Below is a small trained network, with its code and all its weights. Each question gives an input and a class and asks what happens when units are switched off, that is, made to give their printed mean instead of their output.

import numpy as np


def w(rows, s, z=0):
    codes = np.array(rows[::2]) - 128.0
    scale = np.full(codes.shape[1], s)
    scale[-1] = z or s
    return codes * scale


def norm(h):
    return h / np.sqrt((h * h).mean(-1, keepdims=True) + 1e-5)


def f(y):
    return np.maximum(y, 0)


def log_softmax(a):
    a = a - a.max(-1, keepdims=True)
    return a - np.log(np.exp(a).sum(-1, keepdims=True))


def net(x, mask):
    res = np.array(x, float).reshape(1, 2) / 4 @ E
    u = 0
    for l in range(3):
        y = f(norm(res) @ A[l][:, :-1].T + A[l][:, -1])
        res = res + np.where(mask[u : u + 4], y, B[l][:, -1]) @ B[l][:, :-1]
        u += 4
    return log_softmax(norm(res)[-1] @ U[:, :-1].T + U[:, -1])


A, B = {}, {}
E = w([
[78,219,164,26,229,160,106,159],'x0',
[174,132,254,196,134,162,209,120],'x1',
],0.0093)
A[0] = w([
[135,42,67,186,70,5,81,175,125],'L0N1',
[196,105,178,178,76,148,202,44,4],'L0N2',
[183,194,38,2,103,95,109,54,224],'L0N3',
[194,187,181,118,134,148,179,150,112],'L0N4',
],0.0045,0.0016)
B[0] = w([
[105,191,106,79,162,187,125,80,254],'L0N1',
[80,179,169,140,184,103,1,131,219],'L0N2',
[40,118,220,128,169,100,110,166,230],'L0N3',
[70,106,86,110,160,182,68,155,189],'L0N4',
],0.0083,0.0052)
A[1] = w([
[112,68,33,171,87,2,6,129,143],'L1N1',
[157,178,104,148,102,45,195,160,54],'L1N2',
[195,111,90,185,30,65,143,52,4],'L1N3',
[140,101,137,201,105,172,98,128,129],'L1N4',
],0.0093,0.0025)
B[1] = w([
[44,77,82,99,38,46,102,182,254],'L1N1',
[85,203,239,193,79,48,72,119,128],'L1N2',
[216,128,135,77,167,160,138,7,183],'L1N3',
[164,145,112,68,138,185,169,138,186],'L1N4',
],0.012,0.0088)
A[2] = w([
[160,104,223,254,101,177,170,145,115],'L2N1',
[162,55,106,128,46,113,155,90,2],'L2N2',
[69,118,143,156,132,134,74,121,234],'L2N3',
[135,74,129,140,142,169,196,168,187],'L2N4',
],0.02,0.0013)
B[2] = w([
[25,94,60,85,71,65,95,177,216],'L2N1',
[154,191,238,137,249,200,151,152,229],'L2N2',
[192,102,126,175,88,151,167,97,254],'L2N3',
[172,98,100,143,93,80,102,82,152],'L2N4',
],0.013,0.011)
U = w([
[1,10,52,86,28,71,69,191,205],'0',
[128,118,221,35,247,218,118,109,218],'1',
[214,38,72,228,25,202,160,76,196],'2',
[204,140,51,169,148,45,120,112,46],'3',
[192,139,55,160,155,80,72,178,21],'4',
[128,143,91,230,170,44,135,136,3],'5',
],0.0091,0.0049)

Each question gives the input, the list of numbers given to net, and the class t.
The units are the neurons (one row each of A and B). Each row of codes is followed by its name. A weight is (code - 128) times the scale printed after its matrix; where a second scale follows, it is the last column's (A, B and U).
mask holds one flag per neuron, layer by layer. A switched-off neuron (its flag False) gives its mean, the last column of its row in B, instead of its output. The means were averaged over made-up inputs and are rounded, as every weight is.
A unit's drop is (log p(t) with every unit on - log p(t) with that unit switched off) / (log p(t) with every unit on - log p(t) with every unit switched off).
The circuit of an input: a set's keep is (log p(t) with only the set's units on - log p(t) with every unit switched off) / (log p(t) with every unit on - log p(t) with every unit switched off). Starting from all 12 units, units are removed one at a time, each time the one whose removal leaves the highest keep (on an exact tie, the one counted first), for as long as the keep stays at least 0.8.
units of the circuit, in order: the units of the circuit, biggest drop first
k most important neurons: the k neurons with the biggest drops, biggest first
k most important neurons of layer l: the k neurons of layer l with the biggest drops, biggest first
drop of u: that unit's drop, to one decimal
input [-8,-3], class 1: most important neuron of layer 2 => L2N2
input [3,-1], class 2: 3 most important neurons => L1N4; L2N3; L1N3
input [2,4], class 0: 4 most important neurons => L0N1; L1N1; L2N1; L2N2
input [-8,7], class 1: 4 most important neurons => L1N3; L0N3; L2N2; L1N4
input [7,7], class 0: 3 most important neurons of layer 1 => L1N1; L1N3; L1N4
input [3,1], class 2: units of the circuit, in order => L2N2; L2N1; L2N3
input [-3,1], class 2: 4 most important neurons => L0N1; L0N2; L1N3; L2N1
input [2,3], class 2: 4 most important neurons => L0N4; L1N3; L2N2; L2N3
input [-8,-7], class 1: 3 most important neurons => L2N2; L1N3; L0N2
input [3,2], class 2: 2 most important neurons => L1N3; L1N4
input [-1,1], class 2: 2 most important neurons of layer 2 => L2N3; L2N1
input [-3,-3], class 2: 2 most important neurons => L0N1; L2N1
input [-5,6], class 0: 3 most important neurons => L2N1; L0N2; L1N1
input [1,-2], class 2: most important neuron of layer 0 => L0N3
input [5,7], class 0: 2 most important neurons => L2N1; L1N1
input [1,2], class 2: 3 most important neurons => L0N4; L2N2; L1N3
input [-3,5], class 0: drop of L2N1 => 0.1
input [1,-1], class 2: drop of L2N2 => 0.1
input [-4,6], class 0: drop of L2N1 => 0.7
input [-5,4], class 1: most important neuron => L0N3
